Here is a tiny trained network, its code and every weight. The questions are about switching its units off for an input and a class, where a switched-off unit gives its printed mean instead of its output.

import numpy as np


def w(rows, s, z=0):
    codes = np.array(rows[::2]) - 128.0
    scale = np.full(codes.shape[1], s)
    scale[-1] = z or s
    return codes * scale


def norm(h):
    return h / np.sqrt((h * h).mean(-1, keepdims=True) + 1e-5)


def f(y):
    return y / 2 * (1 + np.tanh(0.7978845608 * (y + 0.044715 * y**3)))


def log_softmax(a):
    a = a - a.max(-1, keepdims=True)
    return a - np.log(np.exp(a).sum(-1, keepdims=True))


def net(x, mask):
    res = np.array(x, float).reshape(1, 2) / 4 @ E
    u = 0
    for l in range(2):
        y = f(norm(res) @ A[l][:, :-1].T + A[l][:, -1])
        res = res + np.where(mask[u : u + 11], y, B[l][:, -1]) @ B[l][:, :-1]
        u += 11
    return log_softmax(norm(res)[-1] @ U[:, :-1].T + U[:, -1])


A, B = {}, {}
E = w([
[246,32,45,222,62,151,33,59],'x0',
[129,86,217,163,10,170,254,48],'x1',
],0.0045)
A[0] = w([
[180,123,136,74,149,101,79,216,245],'L0N0',
[173,195,164,120,222,180,62,169,64],'L0N1',
[166,94,179,81,93,104,208,140,95],'L0N2',
[206,165,110,159,142,116,100,43,146],'L0N3',
[172,113,213,241,70,109,254,151,207],'L0N4',
[220,212,14,106,172,67,156,40,42],'L0N5',
[148,135,207,77,93,110,135,153,144],'L0N6',
[75,176,144,110,190,140,179,153,155],'L0N7',
[158,62,164,113,156,127,65,174,176],'L0N8',
[175,68,140,110,81,136,98,130,144],'L0N9',
[109,121,200,237,183,181,147,130,71],'L0N10',
],0.0049,0.0012)
B[0] = w([
[131,160,173,181,58,230,198,143,183],'L0N0',
[71,57,155,195,91,61,97,105,175],'L0N1',
[137,133,176,136,117,121,171,136,174],'L0N2',
[104,39,93,101,182,135,147,113,163],'L0N3',
[196,156,189,60,135,131,97,195,255],'L0N4',
[120,123,147,150,114,97,155,116,144],'L0N5',
[185,78,74,253,34,149,28,100,156],'L0N6',
[185,26,109,114,195,122,140,52,206],'L0N7',
[198,114,237,69,126,158,171,81,149],'L0N8',
[138,188,165,121,189,155,135,120,156],'L0N9',
[157,131,106,80,40,152,45,119,134],'L0N10',
],0.0045,0.0049)
A[1] = w([
[115,163,100,173,186,121,65,205,45],'L1N0',
[66,96,141,12,114,109,191,149,70],'L1N1',
[153,101,112,62,60,164,6,122,31],'L1N2',
[160,82,159,72,209,87,127,142,151],'L1N3',
[76,176,98,139,185,68,3,218,124],'L1N4',
[54,206,152,12,127,74,174,66,181],'L1N5',
[118,212,74,199,83,51,95,190,147],'L1N6',
[170,241,114,80,166,69,151,181,74],'L1N7',
[190,99,206,184,226,145,156,159,252],'L1N8',
[174,117,64,145,36,127,134,78,187],'L1N9',
[70,147,155,115,192,132,188,199,77],'L1N10',
],0.0063,0.0013)
B[1] = w([
[188,144,255,103,91,209,169,124,175],'L1N0',
[132,152,59,115,189,176,39,92,192],'L1N1',
[66,121,60,160,154,135,135,78,173],'L1N2',
[124,83,91,175,70,104,180,143,200],'L1N3',
[138,183,172,61,61,116,133,109,218],'L1N4',
[134,136,66,184,130,108,57,71,201],'L1N5',
[186,106,177,169,94,154,189,107,126],'L1N6',
[85,28,101,214,122,123,184,99,152],'L1N7',
[97,122,155,140,153,104,163,168,254],'L1N8',
[92,196,110,122,194,113,86,126,181],'L1N9',
[179,107,83,151,156,151,97,125,204],'L1N10',
],0.007,0.0057)
U = w([
[148,117,55,199,249,156,60,42,179],'0',
[193,198,250,75,81,174,134,118,205],'1',
[70,23,147,197,171,59,229,227,145],'2',
[54,172,93,58,93,66,108,165,3],'3',
[83,145,59,37,108,132,111,221,6],'4',
[34,174,60,92,52,137,116,189,1],'5',
[53,171,57,63,64,88,127,176,4],'6',
[58,173,72,35,105,78,126,173,2],'7',
],0.011,0.0058)

Each question gives the input, the list of numbers given to net, and the class t.
The units are the neurons (one row each of A and B). Each row of codes is followed by its name. A weight is (code - 128) times the scale printed after its matrix; where a second scale follows, it is the last column's (A, B and U).
mask holds one flag per neuron, layer by layer. A switched-off neuron (its flag False) gives its mean, the last column of its row in B, instead of its output. The means were averaged over made-up inputs and are rounded, as every weight is.
A unit's drop is (log p(t) with every unit on - log p(t) with that unit switched off) / (log p(t) with every unit on - log p(t) with every unit switched off).
The circuit of an input: a set's keep is (log p(t) with only the set's units on - log p(t) with every unit switched off) / (log p(t) with every unit on - log p(t) with every unit switched off). Starting from the 12 units with the biggest drops (on a tie, the unit counted first), units are removed one at a time, each time the one whose removal leaves the highest keep (on an exact tie, the one counted first), for as long as the keep stays at least 0.8.
circuit, biggest first: the units of the circuit, biggest drop first
k most important neurons: the k neurons with the biggest drops, biggest first
top k neurons in layer l: the k neurons of layer l with the biggest drops, biggest first
drop when u is switched off: that unit's drop, to one decimal
input [3,-2], class 2: top neuron in layer 1	L1N1
input [3,-4], class 1: circuit, biggest first	L0N7, L1N0
input [-3,0], class 2: 2 most important neurons	L0N7, L0N6
input [-7,-7], class 0: circuit, biggest first	L1N5, L1N10
input [-3,-1], class 2: 2 most important neurons	L0N7, L0N6
input [-1,-3], class 2: 2 most important neurons	L0N0, L0N8
input [-5,5], class 0: top 2 neurons in layer 1	L1N1, L1N5
input [1,3], class 2: 2 most important neurons	L0N4, L1N4
input [-2,-3], class 2: top 2 neurons in layer 0	L0N7, L0N0
input [-1,0], class 2: 3 most important neurons	L0N7, L1N1, L1N5
input [2,3], class 2: top 3 neurons in layer 1	L1N4, L1N0, L1N1
input [-1,2], class 2: top 2 neurons in layer 0	L0N4, L0N0
input [-4,3], class 0: 2 most important neurons	L1N1, L0N0
input [3,3], class 2: most important neuron	L1N1
input [-3,-7], class 1: drop when L1N4 is switched off	0.3
input [0,0], class 2: drop when L0N6 is switched off	0.6
input [-1,-7], class 1: drop when L1N2 is switched off	0.0
